Look-ups in named tables: a row name and a column name give one cell, copied from the table.

Lupor:
	Fuvul	Metemum	Zelekip	Repeme	Fedov	Fes	Bufadi	Vepozur	Kovudu
Fudis	68	50	49	73	86	47	52	141	30
Vid	58	105	58	95	110	100	92	103	81
Depe	88	67	83	26	109	61	43	115	32
Zuder	85	43	20	60	32	35	120	192	34
Taf	145	110	177	130	102	107	96	45	178
Nek	100	78	94	98	84	74	95	107	99
Puf	120	37	106	96	61	31	135	124	109
Tovano	111	101	71	51	61	102	181	126	88

Puf, Fedov => 61
Puf, Kovudu => 109
Nek, Repeme => 98
Depe, Bufadi => 43
Fudis, Bufadi => 52
Taf, Fuvul => 145
Zuder, Metemum => 43
Fudis, Vepozur => 141
Row with the largest Kovudu: Taf

Table Mikova
         Dil  Lub  Vob  Simip  Rezif  Dom  Pek  Nudasi
Muloge   557  636  576    516    155  296  551     507
Gefopav  620  361  537    531    444  287  210     604
Vafeser  387  399  386    406    678  593  457     455
Bip      628  267  672    577    464  651   83     757
Leg      167  513  254    544    338  360  497     489
Vezap    554  542  526    565    615  362  387     717
Rop      631  330  406     69    604  467  394     262

Vezap, Dom -> 362
Rop, Dom -> 467
Vezap, Dil -> 554
Muloge, Pek -> 551
Gefopav, Lub -> 361
Muloge, Vob -> 576
Muloge, Nudasi -> 507
Gefopav, Dil -> 620

Bure.csv
,Gutuf,Rede,Gukitam,Sefavir,Mede,Losugu
Lanet,73,183,76,208,169,184
Zif,172,191,112,160,90,147
Reg,202,206,81,180,139,80
Fanagok,189,198,155,207,97,38
Gefodo,111,207,200,92,66,208
Tesa,142,175,77,208,80,216
Lib,90,173,71,89,140,105
Fezelil,188,149,135,95,106,153
Vadasu,210,117,94,67,199,119
Likevak,211,159,133,169,82,165

Gutuf of Reg = 202
Gukitam of Gefodo = 200
Rede of Fanagok = 198
Gutuf of Zif = 172
Mede of Fanagok = 97
Rede of Zif = 191
Losugu of Fezelil = 153
Mede of Lanet = 169
Mede of Likevak = 82
Gutuf of Fanagok = 189
Which row has the largest Gukitam? Gefodo

Dobozi =
	Vot	Garezim	Zarises	Mafonu	Nez	Lapor
Pugesa	99	186	75	51	69	57
Bigos	126	153	127	126	87	71
Numamor	137	168	129	96	78	118
Lav	60	130	56	18	84	79
Fer	92	168	79	44	100	8
Sazazof	67	79	97	106	68	137
Budu	110	199	89	98	104	97
Sol	139	113	171	224	157	120
Kesif	129	168	132	115	127	48
Loda	179	82	167	123	146	194
Tib	186	194	148	180	195	165

Numamor, Garezim => 168
Loda, Mafonu => 123
Bigos, Zarises => 127
Sol, Lapor => 120
Sol, Garezim => 113
Kesif, Zarises => 132
Pugesa, Garezim => 186
Sazazof, Vot => 67
Tib, Vot => 186
Pugesa, Zarises => 75
Sol, Mafonu => 224
Numamor, Nez => 78
Budu, Nez => 104
Pugesa, Vot => 99
Budu, Lapor => 97
Tib, Nez => 195
Lav, Mafonu => 18
Fer, Vot => 92
Lav, Garezim => 130
Bigos, Nez => 87

Table Movigo
,Bepuluk,Gid,Tuzevel,Mupale,Sovigar,Gimeki,Funusut,Pekefom,Sebigat
Sep,170,82,79,125,131,105,127,151,110
Tuv,110,97,58,73,44,90,34,80,92
Kagiv,126,64,51,120,108,143,91,141,100
Tikadut,66,131,141,93,200,81,93,174,83
Vufu,165,95,125,110,99,109,155,193,75
Niv,139,85,89,40,55,117,40,62,139
Bavo,162,78,109,53,51,133,28,61,138
Vuz,65,139,134,96,200,93,93,193,95

Pekefom of Tuv = 80
Funusut of Niv = 40
Sovigar of Kagiv = 108
Funusut of Tikadut = 93
Mupale of Vuz = 96
Sebigat of Bavo = 138
Tuzevel of Tuv = 58
Gimeki of Tuv = 90

Table Vep
	Gar	Botum	Mev	Zef	Folor	Fovufu	Gem	Viv	Pugu
Gosidu	-48.91	-75.71	-44.37	-14.89	-44.03	45.09	-34.84	-6.96	8.45
Lun	-32.72	-8.13	11.88	-12.61	39.65	16.60	35.57	-53.26	-14.58
Sunuro	8.17	-17.51	-38.93	9.19	51.22	-2.58	-20.92	-49.95	-12.66
Malo	31.85	-14.01	-32.75	48.95	4.33	-60.11	-51.57	-58.27	-51.65
Gef	-71.82	41.35	8.73	12.93	-2.58	-31.42	-23.43	-64.43	-24.08
Zota	-16.39	12.70	-50.98	-61.61	-51.55	-42.14	-32.06	55.42	14.43
Nezi	-36.10	-57.86	-51.43	-19.82	-45.67	37.80	-46.18	1.76	4.15

What is the Mev of Sunuro in Vep? -38.93
What is the Gar of Nezi in Vep? -36.10
What is the Mev of Gosidu in Vep? -44.37
What is the Mev of Zota in Vep? -50.98
What is the Gem of Gosidu in Vep? -34.84
What is the Botum of Zota in Vep? 12.70
What is the Fovufu of Nezi in Vep? 37.80
What is the Viv of Zota in Vep? 55.42
What is the Pugu of Malo in Vep? -51.65
What is the Fovufu of Lun in Vep? 16.60
What is the Folor of Gosidu in Vep? -44.03
What is the Pugu of Sunuro in Vep? -12.66
What is the Gar of Sunuro in Vep? 8.17
What is the Zef of Lun in Vep? -12.61
Row with the largest Gar: Malo

Bilemo.csv
,Gafizu,Voratus,Kol,Zug,Zevu
Nalelu,127,166,193,227,64
Mos,94,26,114,100,95
Paduv,59,251,61,156,73
Guv,126,175,236,19,68
Gitik,60,183,126,226,123

Kol of Nalelu: 193
Kol of Gitik: 126
Gafizu of Gitik: 60
Gafizu of Paduv: 59
Zevu of Paduv: 73
Zug of Guv: 19
Zug of Nalelu: 227
Zevu of Mos: 95
Zug of Gitik: 226
Gafizu of Mos: 94
Gafizu of Nalelu: 127

Kek =
,Sus,Bavi,Bes,Lugeser,Tilo
Puz,-1.996,-1.898,1.720,3.019,-0.427
Goraduk,5.620,2.252,3.215,4.062,-0.768
Fev,1.878,0.758,-3.280,-6.017,3.572
Sib,-1.612,-3.585,-0.990,0.524,3.621
Lato,1.033,-3.883,-7.188,-7.859,4.839

What is the Tilo of Goraduk in Kek?
-0.768
What is the Lugeser of Fev in Kek?
-6.017
What is the Tilo of Sib in Kek?
3.621
What is the Lugeser of Goraduk in Kek?
4.062
What is the Bavi of Goraduk in Kek?
2.252
What is the Bes of Puz in Kek?
1.720
What is the Lugeser of Lato in Kek?
-7.859
What is the Bavi of Fev in Kek?
0.758
What is the Tilo of Fev in Kek?
3.572
What is the Lugeser of Puz in Kek?
3.019
What is the Bavi of Puz in Kek?
-1.898
What is the Lugeser of Sib in Kek?
0.524
Which row has the largest Lugeser? Goraduk

Table Dep
,Zisus,Voze,Vubikar,Dudeda,Gub,Fidupi
Dol,0.4,22.1,22.5,26.9,-54.8,-61.8
Bilon,39.6,38.9,-80.3,-76.4,42.8,-44.0
Pote,-9.0,-4.8,-87.6,-51.4,-90.2,87.3

Pote, Dudeda -> -51.4
Dol, Vubikar -> 22.5
Pote, Vubikar -> -87.6
Bilon, Fidupi -> -44.0
Dol, Voze -> 22.1
Pote, Gub -> -90.2
Dol, Dudeda -> 26.9
Pote, Voze -> -4.8
Dol, Gub -> -54.8
Bilon, Dudeda -> -76.4
Dol, Fidupi -> -61.8
Bilon, Voze -> 38.9
Bilon, Vubikar -> -80.3
Dol, Zisus -> 0.4
Bilon, Zisus -> 39.6
Pote, Zisus -> -9.0
Bilon, Gub -> 42.8
Pote, Fidupi -> 87.3

Doz =
,Zum,Zisibed,Dat,Mig,Sesul,Zod,Legoke,Neliz,Logu,Muv
Vidop,133,150,190,152,212,145,124,94,174,153
Gos,161,64,162,174,124,65,220,170,167,131
Rak,123,154,155,255,160,159,165,118,207,127
Deketi,130,132,127,128,160,140,182,151,114,176
Fuman,216,121,185,61,115,108,114,187,129,169
Kat,167,131,140,127,116,113,130,198,150,93
Zabali,122,61,86,94,124,53,138,230,60,174
Bos,201,145,151,108,97,158,206,176,127,185

Gos, Zum: 161
Deketi, Muv: 176
Zabali, Sesul: 124
Bos, Zod: 158
Bos, Zum: 201
Bos, Neliz: 176
Zabali, Zisibed: 61
Kat, Dat: 140
Kat, Sesul: 116
Deketi, Zum: 130
Fuman, Sesul: 115
Bos, Sesul: 97
Zabali, Logu: 60
Rak, Zisibed: 154
Rak, Mig: 255
Bos, Dat: 151
Bos, Mig: 108
Rak, Dat: 155
Fuman, Zod: 108
Row with the largest Muv: Bos

Zas:
         Gido  Kireril  Ruf
Puv       441      405  578
Konola    285      334  829
Gumenat   542      516  584
Vudo       58      376  123
Buroru    192      310  516

Buroru, Ruf => 516
Puv, Kireril => 405
Konola, Gido => 285
Gumenat, Ruf => 584
Konola, Kireril => 334
Vudo, Ruf => 123

Zir =
fields: Bag, Big
Kar: [73, 206]
Palup: [118, 109]
Bivib: [55, 143]
Giga: [236, 153]
Mab: [252, 94]
Fasefu: [89, 175]
Kugebet: [168, 205]
Kovovu: [148, 217]
Zefa: [56, 79]
Timol: [210, 142]
Nilo: [107, 207]
Dos: [253, 57]

What is the Big of Kovovu in Zir? 217
What is the Bag of Zefa in Zir? 56
What is the Bag of Nilo in Zir? 107
What is the Big of Dos in Zir? 57
What is the Big of Palup in Zir? 109
What is the Bag of Fasefu in Zir? 89
What is the Bag of Dos in Zir? 253
What is the Bag of Kugebet in Zir? 168
What is the Big of Fasefu in Zir? 175
What is the Bag of Kar in Zir? 73
What is the Big of Zefa in Zir? 79
What is the Big of Timol in Zir? 142
What is the Bag of Mab in Zir? 252
What is the Big of Giga in Zir? 153
What is the Big of Kugebet in Zir? 205
What is the Bag of Palup in Zir? 118
What is the Bag of Giga in Zir? 236
Which row has the largest Big? Kovovu

Legep =
	Vopizad	Nimopi	Mos	Mas	Rut
Guf	5.7	1.9	5.1	3.0	8.3
Tavog	1.2	6.9	3.1	2.2	3.2
Guso	5.8	1.5	3.0	4.3	5.2
Mibi	0.4	3.1	4.9	7.3	5.6
Fel	2.0	7.6	2.3	4.0	4.0
Fozov	2.1	6.5	2.6	4.3	5.5
Kuzolof	6.8	5.6	6.0	0.7	6.8
Bilizom	7.6	4.2	3.6	2.0	5.6
Guvo	6.6	2.4	2.1	3.3	3.3
Dat	5.4	1.8	3.4	2.5	4.1
Git	2.9	0.6	3.3	8.9	6.7
Fuze	2.1	6.5	2.1	5.1	4.8
Kap	1.5	7.1	6.6	3.7	0.7

Rut of Fel = 4.0
Mas of Fel = 4.0
Vopizad of Fel = 2.0
Nimopi of Kap = 7.1
Mas of Tavog = 2.2
Mas of Guvo = 3.3
Rut of Git = 6.7
Rut of Fozov = 5.5
Vopizad of Dat = 5.4
Nimopi of Mibi = 3.1
Nimopi of Guf = 1.9
Mas of Fozov = 4.3
Vopizad of Tavog = 1.2
Vopizad of Fuze = 2.1
Nimopi of Git = 0.6
Nimopi of Guso = 1.5

